(in the rows, 128 means zero)
Here are made-up objects, facts about them, and rows of numbers that follow some of those facts. Name the object behind each unnamed row.

There are 3 kinds of fact about the objects: θ, α, κ.
θ: points at; α: uses; κ: refers to
gruklutun θ kaskek; brorus θ grustik; flago θ seklas; flago θ stozin; teda θ bukek; teda θ trufladin; teda θ fledre
teda θ neklom; vaku θ datras; vaku θ bilak; rolesin θ plaplan; zuki θ grumasti; gabraplos θ nedutin; gabraplos θ latrak
klirom θ flezuki; stelik θ seklas; stelik θ dasku; stelik θ nostu; zenu θ brokli; buklem θ grumasti; buklem θ tudrin
kesus θ brokli; kesus θ datras; kesus θ fledrulon; klosteflom θ kloga; drudrom θ vidro; drudrom θ latrak; klafemos θ nele
driti θ zitrem; driti θ fetuk; zavaman θ kloga; zavaman θ trevu; vidro θ latrak; vidro θ pulu; guskur θ bedrel
guskur θ flezuki; guskur θ tastum; guskur θ greli; trufladin θ seklas; kovik θ lepluk; sagritro θ nele; sagritro θ ludrur
sagritro θ bilak; gomam θ nele; gomam θ toskulu; vobik θ grumasti; subur θ plesis; subur θ senel; trafus θ grumasti
trafus θ toskulu; klipa θ moski; tudrin θ segreplin; regrore θ drikaga; regrore θ fovel; regrore θ zabren; dasku θ leskel
nobe θ kodim; nobe θ brokli; kaskek θ gomam; kaskek θ latrak; kaskek θ klaska; kaskek θ trevu; pifu θ nele
skiromo θ pufletan; faklik θ tastum; nenan θ nedutin; guplo θ klirom; tove θ madros; tove θ kodim; tove θ ruvol
tove θ lepluk; brisi θ restas; grustik θ drikaga; trinopi θ stozin; gribrol θ ludrur; komon θ vogrer; komon θ gubri
kodim θ senel; vozamem θ zenu; pufletan θ grumasti; pufletan θ zitrem; drobres θ nele; rabrofes θ klafemos; rabrofes θ tregu
nostu θ ludrur; nostu θ toskulu; ridal θ nele; ridal θ flezuki; zovak θ plesis; zovak θ segreplin; medru θ sagritro
medru θ tudrin; medru θ zabren; tiskuban θ vidro; tiskuban θ kaskek; tiskuban θ tregu; vaplo θ stebru; gritak θ nenan
tugik θ toskulu; klistum θ trinopi; plesis θ zenu; plesis θ brikes; nivi θ senel; stebru θ rudul; drikaga θ latrak
stiskul θ driti; stiskul θ skemur; plaplan θ leskel; gugal θ nivi; stozin θ nele; stozin θ klaska; vubukles θ nele
tigrin θ zeplus; skoli θ grumasti; skoli θ ridal; skoli θ kaskek; fetuk θ nele; fetuk θ ridal; greli θ bratadas
greli θ pulu; pozi θ grumasti; siklam θ tastum; stusinos θ vidro; stusinos θ skemur; fledre θ regrore; skemur θ tugik
vafol θ drikaga; vafol θ toskulu; vobragum θ lanum; rudul θ pulu; gubri θ brokli; bukek θ tristum; rudrul θ leskel
roklor θ brokli; roklor θ trafus; zeplus θ toskulu; restas θ nele; restas θ ludrur; restas θ trevu; grigu θ skagrok
fledrulon θ segreplin; fledrulon θ klaska; fledrulon θ klirom; fledrulon θ trevu; skagrok θ nedutin; bratadas θ lepluk; ruvol θ roklor
seklas θ flezuki; boskekun θ ridal; boskekun θ trevu; nogu θ gruklutun; fladek θ zabren; toskogun θ latrak; stiklu θ flezuki
stiklu θ segreplin; stiklu θ pulu; stiklu θ zabren; kloga θ nele; segreplin θ trevu; fovel θ toskulu; fovel θ fetuk
fovel θ skemur; datras θ drobres; datras θ brikes; kovin θ vafol; bedrel θ nele; didak θ nuguvu; toskulu θ segreplin
toskulu θ trevu; lanum θ trevu; rado θ tastum; rado θ tudrin; muribem θ vobik; stadrik θ klipa; zitrem θ nele
zitrem θ brokli; neklom θ gruklutun; vogrer θ latrak; vogrer θ gruklutun; vogrer θ tudrin; skifogam θ triplu; skifogam θ leskel
ludrur α greli; ludrur α tove; teda α dutrel; klirom α zabren; stelik α zulas; stelik α klaska; drosuplos α greli
drosuplos α sagritro; drudrom α nuguvu; klafemos α bedrel; zulas α klaska; zulas α grustik; guskur α brodro; sagritro α bedrel
sagritro α tove; klaska α tove; gomam α ruvol; subur α vipli; flezuki α bedrel; senel α drosuplos; brokli α pifu
brokli α greli; pifu α bedrel; pifu α segreplin; faklik α bedrel; tove α bedrel; brisi α vipli; brisi α klafemos
brisi α lasku; grustik α klaska; birom α bedrel; birom α dutrel; vipli α bedrel; gribrol α tove; mudral α bilak
kodim α klafemos; kodim α bedrel; kodim α flezuki; vozamem α stedrun; pufletan α bedrel; nostu α nobe; nostu α nogu
zovak α bedrel; zovak α nogu; medru α ruvol; tiskuban α bedrel; tiskuban α rudul; gritak α pufletan; gritak α stedrun
klistum α stedrun; flebus α klaska; plesis α gribrol; drikaga α klubram; plaplan α fetuk; gugal α siklam; tigrin α sagritro
zugom α bedrel; zugom α triplu; skoli α bedrel; skoli α kodim; greli α bedrel; greli α stelik; greli α skifogam
grumasti α flezuki; grumasti α ladrer; fledre α seklas; vafol α klaska; rudul α sagritro; brodro α klafemos; brodro α bedrel
brodro α ladrer; gubri α tove; rudrul α sagritro; roklor α flebus; roklor α lanum; roklor α klaska; roklor α fetuk
roklor α zabren; plubre α gribrol; plubre α nogu; pemufin α skifogam; grigu α tregu; klubram α sagritro; ruvol α triplu
ruvol α zabren; seklas α triplu; nogu α zabren; fladek α drikaga; fladek α gomam; nuguvu α flezuki; bilak α dutrel
kloga α triplu; segreplin α bedrel; fovel α bedrel; tristum α kloga; stedrun α seklas; stedrun α gribrol; kovin α nobe
kovin α dutrel; kovin α brokli; kovin α flebus; kovin α tregu; tastum α klaska; tastum α sagritro; skoskemak α tigrin
skoskemak α sagritro; lanum α bedrel; zitrem α bedrel; zitrem α nogu; latrak α triplu; vogrer α sagritro; zabren α grustik
skifogam α bedrel; skifogam α dutrel; brorus κ gabraplos; brorus κ stozin; brorus κ stelik; zuki κ posu; zuki κ vaku
zuki κ fetuk; zuki κ trevu; zenu κ stozin; zenu κ kaskek; zenu κ posu; zenu κ vafol; zenu κ gruklutun
lasku κ gomam; lasku κ kesus; lasku κ skoskemak; vidro κ gomam; vidro κ zulas; trufladin κ buklem; trufladin κ nivi
trufladin κ fledre; klaska κ tastum; klaska κ siklam; nedutin κ gribrol; nedutin κ nenan; nedutin κ klubram; nedutin κ dutrel
nedutin κ triplu; nedutin κ nivi; subur κ nobe; subur κ stadrik; subur κ kaskek; subur κ tregu; klipa κ rirel
klipa κ restas; klipa κ grustik; klipa κ fetuk; dasku κ kosto; senel κ regrore; senel κ nivi; senel κ vafol
senel κ pozi; pifu κ gritak; pifu κ vobik; pifu κ pozi; skiromo κ tregu; skiromo κ zavaman; faklik κ drosuplos
faklik κ gomam; faklik κ drudrom; faklik κ brisi; faklik κ brodro; guplo κ brokli; vipli κ plesis; vipli κ posu
vipli κ brikes; vipli κ ladrer; madur κ greli; madur κ kaskek; nostu κ gribrol; nostu κ ruvol; nostu κ latrak
nostu κ flago; zovak κ tregu; zovak κ sagritro; medru κ grigu; nizekal κ pemufin; nizekal κ latrak; nizekal κ pozi
klistum κ restas; drikaga κ pufletan; drikaga κ vogrer; tigrin κ nobe; tigrin κ tastum; tigrin κ kaskek; zugom κ regrore
zugom κ tiskuban; zugom κ vozamem; grumasti κ fledre; skemur κ trinopi; skemur κ ladrer; vobragum κ nobe; vobragum κ leskel
gubri κ nele; gubri κ pemufin; rudrul κ restas; rudrul κ trevu; skagrok κ drobres; skagrok κ guskur; skagrok κ latrak
bratadas κ regrore; moski κ tastum; moski κ rado; moski κ komon; seklas κ plaplan; seklas κ vubukles; seklas κ gruklutun
nogu κ klosteflom; nogu κ rolesin; fladek κ skegruk; fladek κ rudul; fladek κ tove; bilak κ tugik; stiklu κ tastum
kovin κ skegruk; muribem κ tove; gapi κ roklor; gapi κ skoskemak; zabren κ pemufin; zabren κ trinopi; zabren κ zitrem
zabren κ brodro

Some objects and their rows:
faklik: [155 115 130 120 122 143 194 142 126 145 126 131 152 127 133 118 119 125
 122 150 120 125 162 118 108 135 131 129 127 122 123]
roklor: [137 194 119 123 120 158 124 138 127 161 129 120 130 131 149 123 118 127
 116 109 130 129 118 116 182 167 125 121 129 120 119]
nostu: [136 174 120 126 120 131 170 148 126 138 124 142 131 132 137 136 109 123
 119 105 127 132 142 117 120 144 133 126 127 148 121]
gritak: [130 114 118 123 121 120 141 135 127 139 131 151 122 125 126 120 183 126
 117 143 171 125 123 144 142 125 125 124 139 121 119]
klistum: [135 156 123 123 126 153 151 128 127 123 126 185 158 126 116 171 133 122
 115 168 128 119 138 130 130 114 141 124 127 121 114]
skoskemak: [133 115 121 123 120 138 130 129 127 157 130 119 127 126 150 118 113 127
 119 113 133 125 115 117 138 144 124 125 131 125 127]
seklas: [137 142 162 140 126 123 161 137 127 120 120 154 116 125 117 122 160 124
 118 199 124 120 146 184 118 113 130 126 128 143 118]
skegruk: [121 113 120 129 136 118 114 123 130 129 128 119 127 127 119 126 112 133
 135 139 128 125 121 118 124 130 123 127 126 122 154]
lasku: [144 108 126 125 132 132 172 130 126 126 124 126 145 129 117 123 139 128
 144 167 116 123 161 121 110 132 124 136 127 133 153]
kesus: [121 127 118 124 142 118 119 123 131 124 123 116 133 130 119 137 127 133
 151 107 131 131 134 114 151 112 122 129 126 120 127]
nobe: [123 110 137 125 122 181 125 124 131 122 126 114 123 127 121 120 115 140
 118 104 117 145 128 128 166 159 136 137 125 123 117]
datras: [122 133 124 125 134 119 105 118 132 123 126 115 121 129 119 126 115 130
 140 111 119 123 117 117 138 114 126 128 127 128 135]
toskulu: [121 161 119 125 131 113 108 123 126 119 127 121 124 132 121 129 116 140
 119 118 121 122 120 128 117 118 123 125 126 125 138]
didak: [121 113 121 129 135 118 114 119 129 124 124 120 119 126 121 124 118 134
 130 114 137 127 114 119 126 110 126 126 129 124 131]
fledrulon: [120 138 121 124 140 116 111 123 127 121 129 119 124 126 128 140 122 128
 138 105 121 130 123 120 132 109 124 125 128 124 121]
komon: [122 121 113 126 138 118 109 123 129 120 124 126 130 131 121 127 142 140
 144 110 135 136 123 116 144 126 126 126 129 120 135]
leskel: [119 114 119 127 123 118 105 121 127 122 127 124 119 126 121 121 111 134
 120 140 123 120 112 117 107 109 122 126 128 129 159]
trafus: [119 143 119 125 134 119 107 123 127 122 123 120 130 132 119 138 138 142
 129 101 124 131 120 118 139 121 123 126 127 124 140]
nivi: [122 111 123 136 126 121 108 118 133 129 125 125 119 132 120 122 125 137
 143 112 142 133 115 118 138 112 124 125 124 119 135]
nele: [125 174 164 125 125 115 104 120 129 135 124 117 119 132 120 124 115 130
 119 113 118 117 120 135 110 111 121 127 124 126 155]

Rows to name:
No name comes twice in this set of rows, the named rows included.
[133 150 114 125 122 131 132 126 127 141 126 144 118 129 118 123 192 129
 123 118 166 117 121 159 170 112 125 124 136 124 114]  vozamem
[124 160 122 133 120 146 116 133 129 136 124 127 120 129 119 121 168 125
 115 114 121 121 129 163 178 155 125 123 137 119 119]  ruvol
[163 111 122 119 129 188 192 138 127 121 133 127 120 125 121 121 131 127
 155 152 145 121 115 120 126 115 132 138 127 152 116]  subur
[122 135 170 123 121 189 165 152 126 115 128 130 135 131 136 123 110 128
 116 139 121 129 119 124 119 150 139 138 128 163 119]  tigrin
[159 125 121 122 120 124 175 137 126 149 126 172 121 128 118 125 162 122
 117 132 156 120 120 162 113 107 153 124 128 147 117]  zugom
[171 123 121 122 120 121 140 139 125 156 134 148 135 136 119 126 153 126
 125 157 125 120 119 116 105 109 124 126 123 151 172]  grumasti
[127 108 124 135 121 166 147 129 130 127 125 117 136 124 122 122 144 128
 118 113 117 144 172 134 162 187 139 126 139 118 122]  tove
[119 147 174 126 141 141 160 134 128 116 126 177 164 138 147 122 127 129
 150 155 144 130 130 123 110 117 145 142 125 130 119]  stiklu
[127 153 132 138 121 130 138 158 127 126 126 144 119 130 118 121 116 125
 119 194 117 134 117 124 119 160 139 126 125 136 122]  drikaga
[145 110 170 125 121 118 114 121 127 123 131 117 121 125 123 120 173 127
 127 138 117 122 150 167 108 113 124 126 125 122 121]  flezuki
[124 162 214 120 117 157 110 127 126 143 128 136 148 136 187 117 109 130
 113 118 143 121 118 123 130 163 124 125 126 125 119]  tastum
[123 143 115 123 140 136 148 141 127 126 124 144 135 135 117 147 116 125
 141 144 121 135 133 112 120 136 125 139 127 143 153]  muribem
[129 129 116 124 120 131 132 129 126 149 127 139 121 126 129 121 122 126
 112 128 151 120 120 136 151 140 127 123 139 120 122]  plubre
[123 102 116 123 119 138 145 120 126 120 131 119 147 125 143 118 113 125
 115 107 121 132 121 114 108 144 125 127 144 121 120]  skifogam

Now the same objects, written a new way:
Known rows:
rabrofes: [130 123 118 124 127 128 129 133 127 126 125 130 129 122 127 128 127 126
 131 125 126 132 118 122 127 128 119 125 125]
tregu: [119 173 119 155 126 119 135 117 132 128 125 123 180 127 122 153 131 130
 124 125 127 125 136 122 137 117 118 145 140]
skifogam: [114 136 173 116 125 121 117 154 132 126 124 121 137 126 122 123 129 124
 126 125 127 124 121 142 136 125 128 116 129]
leskel: [116 148 117 121 127 119 119 115 134 122 126 121 153 125 124 151 120 127
 133 124 126 124 117 121 140 153 109 121 124]
pemufin: [111 129 171 117 148 134 123 130 141 141 141 123 133 134 136 117 150 129
 124 125 126 124 136 136 127 118 166 130 134]
stadrik: [184 129 119 172 136 119 123 132 127 126 124 146 176 131 125 138 119 124
 125 127 127 127 118 124 128 164 120 122 128]
stedrun: [111 125 119 119 127 134 130 125 124 127 123 124 116 128 123 124 118 123
 130 124 126 124 117 122 126 153 148 122 124]
gribrol: [111 125 114 118 131 139 121 156 156 124 126 121 117 124 144 131 144 140
 128 126 127 124 116 144 127 127 156 124 126]
plesis: [112 124 123 118 141 146 118 113 126 125 126 121 115 140 121 117 122 125
 126 124 129 125 117 122 126 128 125 137 130]
nenan: [146 160 119 117 127 143 123 159 128 125 123 148 123 123 157 141 124 144
 130 126 125 137 130 123 125 125 178 121 124]
segreplin: [145 123 134 117 123 122 126 121 126 124 124 122 119 130 127 123 132 126
 124 123 126 124 136 127 126 122 119 127 126]
brorus: [111 125 121 143 125 130 119 130 126 125 126 136 123 119 126 123 120 135
 134 124 137 137 119 122 126 116 116 138 125]
gabraplos: [139 147 115 115 124 138 118 127 124 125 124 136 150 127 123 124 119 132
 135 124 132 125 120 123 127 124 119 131 125]
lasku: [214 124 148 164 124 121 162 114 127 155 142 126 125 120 123 118 125 122
 123 134 127 156 159 123 126 120 119 122 124]
pufletan: [130 127 122 119 129 127 130 120 126 126 124 123 115 132 128 126 135 125
 125 122 126 126 117 126 127 141 117 120 126]
senel: [113 125 125 117 126 124 122 126 124 124 146 124 119 119 124 126 119 142
 125 125 126 122 170 142 128 119 117 136 126]
madros: [116 125 118 155 124 128 142 114 127 126 125 128 124 124 121 145 128 124
 125 125 126 132 125 124 127 137 122 122 125]
datras: [123 124 119 141 124 127 135 122 124 124 123 129 125 123 125 135 126 125
 128 123 126 131 118 122 125 130 117 122 123]
nuguvu: [147 143 145 121 126 132 135 161 131 167 161 125 117 120 165 146 147 125
 127 126 133 131 200 127 128 132 119 146 125]
klubram: [154 123 118 119 127 120 121 134 133 124 140 127 117 136 146 129 133 140
 123 135 127 124 121 145 129 120 117 120 129]

Name these rows:
No name comes twice in this set of rows, the named rows included.
[149 150 121 115 127 118 137 117 144 124 126 123 121 149 124 129 124 126
 124 123 128 125 133 137 128 139 116 145 138]  tastum
[105 122 117 136 123 147 121 125 130 122 125 151 127 120 125 116 118 125
 132 126 151 138 118 122 128 120 118 133 125]  zuki
[110 121 119 120 124 131 121 145 142 124 141 138 115 124 123 154 121 136
 139 128 125 125 119 125 142 155 148 120 124]  triplu
[110 194 156 117 125 133 128 173 137 123 123 118 154 133 150 119 126 130
 125 122 126 125 158 160 126 118 247 127 150]  grigu
[148 125 121 122 154 119 155 115 125 134 159 125 122 155 151 120 122 124
 134 181 127 124 118 121 135 121 123 119 135]  gomam
[116 128 182 118 149 120 152 128 126 165 147 123 117 120 124 119 120 123
 122 125 127 133 154 127 128 121 126 127 133]  faklik
[161 158 119 124 125 118 132 117 145 125 124 120 170 131 125 137 125 134
 126 124 128 126 120 123 134 120 118 162 141]  nobe
[109 129 118 120 122 136 122 202 127 138 132 122 120 119 164 149 125 124
 154 148 133 137 145 124 129 125 119 144 128]  didak
[132 124 132 120 134 126 119 137 139 124 125 124 114 134 132 118 137 130
 123 125 126 124 130 151 127 118 125 133 133]  tiskuban
[118 150 117 123 138 147 123 153 136 127 123 122 115 135 140 117 117 142
 132 126 126 124 130 144 127 129 212 124 124]  gritak
[119 123 160 117 124 120 123 154 126 130 127 118 116 126 124 117 127 123
 124 122 127 124 140 155 127 120 166 128 144]  kovin
[112 144 218 120 125 144 132 159 141 131 126 125 151 121 123 134 143 124
 124 126 127 123 153 146 128 118 240 142 146]  mudral
[114 131 186 117 125 130 123 150 134 127 126 125 126 125 124 121 138 124
 123 121 127 124 140 147 127 117 184 138 144]  teda

